Below are the code and all the weights of a small trained network. Each question names an input and a target symbol and asks about switching units off, where a switched-off unit gives its printed mean instead of its output.

import numpy as np


def w(rows, s, z=0):
    codes = np.array(rows[::2]) - 128.0
    scale = np.full(codes.shape[1], s)
    scale[-1] = z or s
    return codes * scale


def norm(h):
    return h / np.sqrt((h * h).mean(-1, keepdims=True) + 1e-5)


def f(y):
    return np.maximum(y, 0)


def softmax(a):
    e = np.exp(a - a.max(-1, keepdims=True))
    return e / e.sum(-1, keepdims=True)


def log_softmax(a):
    a = a - a.max(-1, keepdims=True)
    return a - np.log(np.exp(a).sum(-1, keepdims=True))


def net(x, mask):
    ids = ['εζθλφψω'.index(c) for c in x.split()]
    T = len(ids)
    res = E[ids] + P[:T]
    u = 0
    for l in range(2):
        r = norm(res)
        for j in range(2):
            rows = slice(4 * j, 4 * j + 4)
            q, k, v = (r @ M[l][rows].T for M in (Q, K, V))
            z = softmax(np.where(np.tri(T) > 0, q @ k.T / 4**0.5, -1e9)) @ v
            o = O[l][rows]
            res = res + np.where(mask[u + j], z, o[:, -1]) @ o[:, :-1]
        u += 2
        y = f(norm(res) @ A[l][:, :-1].T + A[l][:, -1])
        res = res + np.where(mask[u : u + 8], y, B[l][:, -1]) @ B[l][:, :-1]
        u += 8
    return log_softmax(norm(res)[-1] @ U[:, :-1].T + U[:, -1])


Q, K, V, O, A, B = {}, {}, {}, {}, {}, {}
E = w([
[103,122,152,108,141,209,119,40,145,148,76,112],'ε',
[137,122,170,136,86,119,113,133,165,138,30,137],'ζ',
[132,225,9,140,140,119,170,110,106,135,113,76],'θ',
[120,3,65,167,126,139,177,145,166,105,204,148],'λ',
[103,228,95,67,78,182,159,120,113,21,105,35],'φ',
[70,156,160,122,157,30,146,74,125,71,65,58],'ψ',
[113,202,186,147,126,119,214,125,156,130,146,175],'ω',
],0.022)
P = w([
[209,65,161,34,190,3,224,189,172,90,95,143],'0',
[97,142,103,32,41,158,81,161,151,206,114,95],'1',
[105,132,89,110,98,158,50,162,164,145,88,165],'2',
[97,125,91,123,97,139,64,165,200,156,61,169],'3',
[81,111,152,140,99,158,83,171,149,146,101,136],'4',
[69,93,135,165,97,148,113,164,173,135,77,138],'5',
[93,117,143,176,93,140,95,137,150,121,112,139],'6',
[111,127,146,172,65,139,127,88,99,109,137,162],'7',
],0.0083)
Q[0] = w([
[174,8,141,139,139,130,105,125,115,134,158,147],'0.h0',
[156,101,147,108,158,127,51,110,131,150,159,122],'0.h0',
[220,71,145,97,154,94,84,142,53,140,160,73],'0.h0',
[55,165,145,100,73,123,142,64,140,105,102,91],'0.h0',
[93,90,98,126,114,135,175,89,176,101,163,102],'0.h1',
[141,129,97,115,155,137,74,152,81,179,139,116],'0.h1',
[144,107,166,77,102,107,86,159,121,129,107,110],'0.h1',
[111,160,125,154,126,142,174,147,177,156,111,192],'0.h1',
],0.012)
K[0] = w([
[152,36,124,115,136,140,116,119,116,102,162,122],'0.h0',
[200,98,146,76,159,152,109,79,165,130,177,107],'0.h0',
[189,60,136,95,137,138,111,134,59,124,103,17],'0.h0',
[69,202,235,121,123,131,166,113,133,127,173,148],'0.h0',
[108,101,120,112,188,93,254,101,117,82,187,146],'0.h1',
[123,156,72,114,103,115,34,120,123,206,195,139],'0.h1',
[96,131,200,197,74,118,128,130,162,170,128,147],'0.h1',
[193,65,59,97,134,133,177,135,123,108,56,120],'0.h1',
],0.0098)
V[0] = w([
[73,208,154,166,91,124,185,191,148,197,136,170],'0.h0',
[42,89,80,165,131,205,67,147,112,79,84,8],'0.h0',
[209,84,119,128,174,68,213,96,126,125,155,64],'0.h0',
[253,132,95,142,186,79,151,128,28,140,59,130],'0.h0',
[103,93,160,80,120,145,66,109,201,188,214,139],'0.h1',
[110,82,22,122,206,120,134,47,97,118,102,138],'0.h1',
[75,72,109,49,125,136,147,125,108,42,121,124],'0.h1',
[149,79,69,45,149,94,69,76,70,81,148,93],'0.h1',
],0.0066)
O[0] = w([
[147,86,116,183,164,83,92,51,85,69,174,61,247],'0.h0',
[142,180,138,145,117,185,46,145,136,95,98,165,95],'0.h0',
[134,116,106,84,172,151,119,134,95,190,124,133,154],'0.h0',
[148,184,146,96,101,162,135,160,80,184,126,2,1],'0.h0',
[130,152,134,145,112,152,178,92,91,99,112,182,29],'0.h1',
[103,129,166,96,145,180,100,132,104,105,155,165,208],'0.h1',
[219,123,100,114,93,122,120,134,122,126,105,118,243],'0.h1',
[150,122,178,111,107,127,124,191,127,85,91,188,146],'0.h1',
],0.0094,0.0051)
A[0] = w([
[185,163,186,31,190,209,104,83,184,104,85,150,142],'0.n0',
[136,130,49,172,92,135,183,179,199,215,107,148,154],'0.n1',
[116,230,15,189,236,222,191,201,26,254,135,44,73],'0.n2',
[146,109,111,167,30,43,129,170,188,166,85,111,126],'0.n3',
[113,136,64,156,172,242,88,168,193,181,132,103,252],'0.n4',
[125,112,225,170,132,197,106,96,184,220,52,196,182],'0.n5',
[112,79,136,59,143,113,132,159,161,156,220,148,105],'0.n6',
[105,164,146,180,124,66,74,108,158,132,73,101,209],'0.n7',
],0.0077,0.0032)
B[0] = w([
[89,135,86,98,80,109,117,92,166,108,113,182,192],'0.n0',
[125,114,150,163,142,136,87,123,59,168,134,104,216],'0.n1',
[136,186,160,55,109,103,107,65,99,197,115,80,216],'0.n2',
[144,129,162,129,165,139,117,141,113,120,165,67,183],'0.n3',
[162,141,53,120,101,117,135,94,63,135,123,99,254],'0.n4',
[167,106,110,59,66,75,125,83,142,143,92,139,192],'0.n5',
[114,112,91,138,201,151,114,129,124,124,118,87,207],'0.n6',
[130,127,180,114,127,141,143,132,6,84,143,137,227],'0.n7',
],0.013,0.0071)
Q[1] = w([
[27,54,105,209,255,71,179,88,116,70,174,133],'1.h0',
[82,201,111,159,161,135,82,153,153,157,75,154],'1.h0',
[176,133,167,100,123,170,140,74,118,241,191,143],'1.h0',
[129,170,137,137,45,148,70,164,242,195,166,90],'1.h0',
[179,165,153,143,94,94,80,125,124,147,78,107],'1.h1',
[129,118,125,174,168,152,143,63,140,62,116,117],'1.h1',
[106,189,179,52,120,112,127,133,180,189,91,115],'1.h1',
[125,172,125,17,134,67,147,60,134,95,125,112],'1.h1',
],0.0073)
K[1] = w([
[216,80,181,47,255,39,222,255,191,81,212,198],'1.h0',
[58,147,53,147,126,92,145,83,156,115,110,136],'1.h0',
[119,108,112,155,151,68,44,28,140,218,148,66],'1.h0',
[135,104,22,128,82,159,58,91,152,181,136,101],'1.h0',
[76,138,196,223,61,164,84,129,121,249,145,85],'1.h1',
[150,190,204,93,134,160,231,170,180,163,212,119],'1.h1',
[96,162,96,166,164,124,17,103,104,97,42,99],'1.h1',
[164,145,134,83,111,112,99,167,159,125,6,105],'1.h1',
],0.0064)
V[1] = w([
[153,30,105,101,109,152,108,189,70,221,101,131],'1.h0',
[199,89,94,196,79,197,155,100,172,136,139,156],'1.h0',
[138,138,177,233,25,133,56,71,157,170,112,38],'1.h0',
[228,125,160,171,92,35,128,171,71,153,87,185],'1.h0',
[92,78,91,115,160,109,226,31,110,140,158,156],'1.h1',
[204,111,100,128,79,133,56,172,134,179,74,126],'1.h1',
[111,155,226,178,133,123,173,51,125,130,137,153],'1.h1',
[116,73,109,124,105,202,2,148,14,169,151,130],'1.h1',
],0.0084)
O[1] = w([
[152,45,104,81,196,96,164,121,94,107,72,169,164],'1.h0',
[207,119,78,148,116,149,140,98,115,118,254,117,3],'1.h0',
[147,101,144,121,72,45,108,65,219,171,146,125,40],'1.h0',
[68,70,123,175,90,83,176,149,31,186,139,152,150],'1.h0',
[153,194,146,142,127,81,176,105,146,155,127,107,255],'1.h1',
[161,57,113,88,102,128,165,186,133,138,81,120,128],'1.h1',
[110,196,154,57,73,100,159,117,144,72,150,184,41],'1.h1',
[167,107,86,61,225,198,166,146,199,116,141,98,212],'1.h1',
],0.011,0.0061)
A[1] = w([
[129,94,158,128,154,88,146,117,128,61,142,24,121],'1.n0',
[160,102,208,66,129,136,114,106,174,141,80,157,109],'1.n1',
[134,58,73,203,206,146,94,144,81,91,145,132,131],'1.n2',
[190,56,165,83,158,97,201,188,124,180,63,158,2],'1.n3',
[193,69,70,103,124,222,198,161,135,186,155,179,126],'1.n4',
[113,106,164,147,201,98,112,83,154,146,146,133,131],'1.n5',
[156,99,101,127,60,114,146,195,129,150,77,103,28],'1.n6',
[122,17,92,121,147,180,118,173,250,181,98,103,83],'1.n7',
],0.011,0.0034)
B[1] = w([
[163,119,93,106,111,202,62,181,178,168,108,233,217],'1.n0',
[59,31,84,150,132,84,100,122,49,186,166,137,160],'1.n1',
[207,104,229,15,172,166,137,216,168,135,105,130,253],'1.n2',
[149,130,205,124,65,177,71,117,133,75,211,96,200],'1.n3',
[94,116,85,150,233,151,185,99,121,36,152,119,213],'1.n4',
[115,192,52,59,62,185,173,184,167,155,118,112,173],'1.n5',
[139,161,150,186,106,226,88,72,254,122,194,158,155],'1.n6',
[174,149,135,142,250,98,237,67,67,50,156,135,203],'1.n7',
],0.0098,0.011)
U = w([
[177,26,180,147,75,132,61,187,139,170,207,102,103],'ε',
[75,146,120,199,131,117,114,89,74,84,252,119,80],'ζ',
[128,183,124,117,111,216,47,206,243,112,160,126,93],'θ',
[143,185,121,121,150,132,165,131,127,253,105,54,214],'λ',
[6,120,166,135,161,151,107,200,90,129,85,173,5],'φ',
[184,106,135,114,221,162,191,150,112,103,157,147,167],'ψ',
[88,45,21,87,107,85,139,136,186,163,129,234,88],'ω',
],0.0062,0.0015)

Each question gives the input, a string of symbols that net reads in full, and the target symbol t.
The units are the heads (4 rows each of Q, K, V and O) and the neurons (one row each of A and B). Each row of codes is followed by its name. A weight is (code - 128) times the scale printed after its matrix; where a second scale follows, it is the last column's (O, A, B and U).
mask holds one flag per unit, layer by layer, with each layer's heads first. A switched-off unit (its flag False) gives its mean, the last column of its rows in O or B, instead of its output. The means were averaged over made-up inputs and are rounded, as every weight is.
A unit's drop is (log p(t) with every unit on - log p(t) with that unit switched off) / (log p(t) with every unit on - log p(t) with every unit switched off).
The circuit of an input: a set's keep is (log p(t) with only the set's units on - log p(t) with every unit switched off) / (log p(t) with every unit on - log p(t) with every unit switched off). Starting from the 12 units with the biggest drops (on a tie, the unit counted first), units are removed one at a time, each time the one whose removal leaves the highest keep (on an exact tie, the one counted first), for as long as the keep stays at least 0.8.
units of the circuit, in order: the units of the circuit, biggest drop first
k most important neurons: the k neurons with the biggest drops, biggest first
heads that matter: for each layer, one digit per head in row order, 1 if its drop is at least 0.15 and else 0, layers parted by /
drop of u: that unit's drop, to one decimal
input ε φ ψ ω λ ω λ ε, target ζ: heads that matter	10 / 01
input λ λ λ ε ω ω λ ψ, target ζ: units of the circuit, in order	1.h1, 1.h0, 0.n2
input ω ε ω, target ζ: units of the circuit, in order	1.h1, 0.h0
input ω θ θ ψ λ, target λ: heads that matter	11 / 01
input ω ω ζ ω ω λ ζ, target ζ: heads that matter	10 / 01
input θ λ ζ ζ θ θ ω ζ, target θ: heads that matter	11 / 10
input φ λ ε ω ε ζ λ, target ε: 3 most important neurons	0.n1, 0.n4, 0.n6
input ψ θ λ ω λ λ, target φ: 3 most important neurons	0.n1, 0.n4, 0.n6
input ω ω λ λ φ, target ζ: units of the circuit, in order	1.h1, 0.h0
input ψ ψ ε λ λ ω λ ε, target φ: heads that matter	11 / 11
input ω θ ψ λ ε, target λ: heads that matter	10 / 00
input λ λ λ θ ψ, target φ: heads that matter	10 / 10
input ω θ ε θ λ ζ λ ψ, target λ: heads that matter	11 / 00
input ε ε ω φ ζ λ ψ θ, target ζ: heads that matter	10 / 11
input θ φ ε φ, target θ: heads that matter	00 / 10
input θ λ θ ω, target θ: heads that matter	11 / 10
input θ θ λ ω ζ φ λ ε, target θ: heads that matter	11 / 10
input ψ ε λ ω θ λ θ, target φ: 2 most important neurons	0.n4, 0.n2
input ω λ λ ψ φ φ φ, target λ: heads that matter	10 / 00
input φ λ λ θ ω θ λ, target ε: 3 most important neurons	0.n1, 0.n6, 0.n4
input ψ ω ε θ λ λ, target φ: 3 most important neurons	0.n1, 0.n4, 0.n2
input ψ ω θ ψ λ λ ω ε, target ζ: 4 most important neurons	0.n0, 1.n2, 0.n1, 0.n4
input θ λ φ λ φ ζ, target ε: most important neuron	0.n5
input ζ ω ω φ ψ θ λ, target ζ: most important neuron	0.n1
input θ ζ λ ψ ω, target θ: 2 most important neurons	1.n0, 1.n5
input ζ ω ψ, target ω: most important neuron	1.n0
input ψ θ ψ ψ, target φ: drop of 1.h0	0.1
input ω ψ θ, target λ: drop of 1.n5	0.0
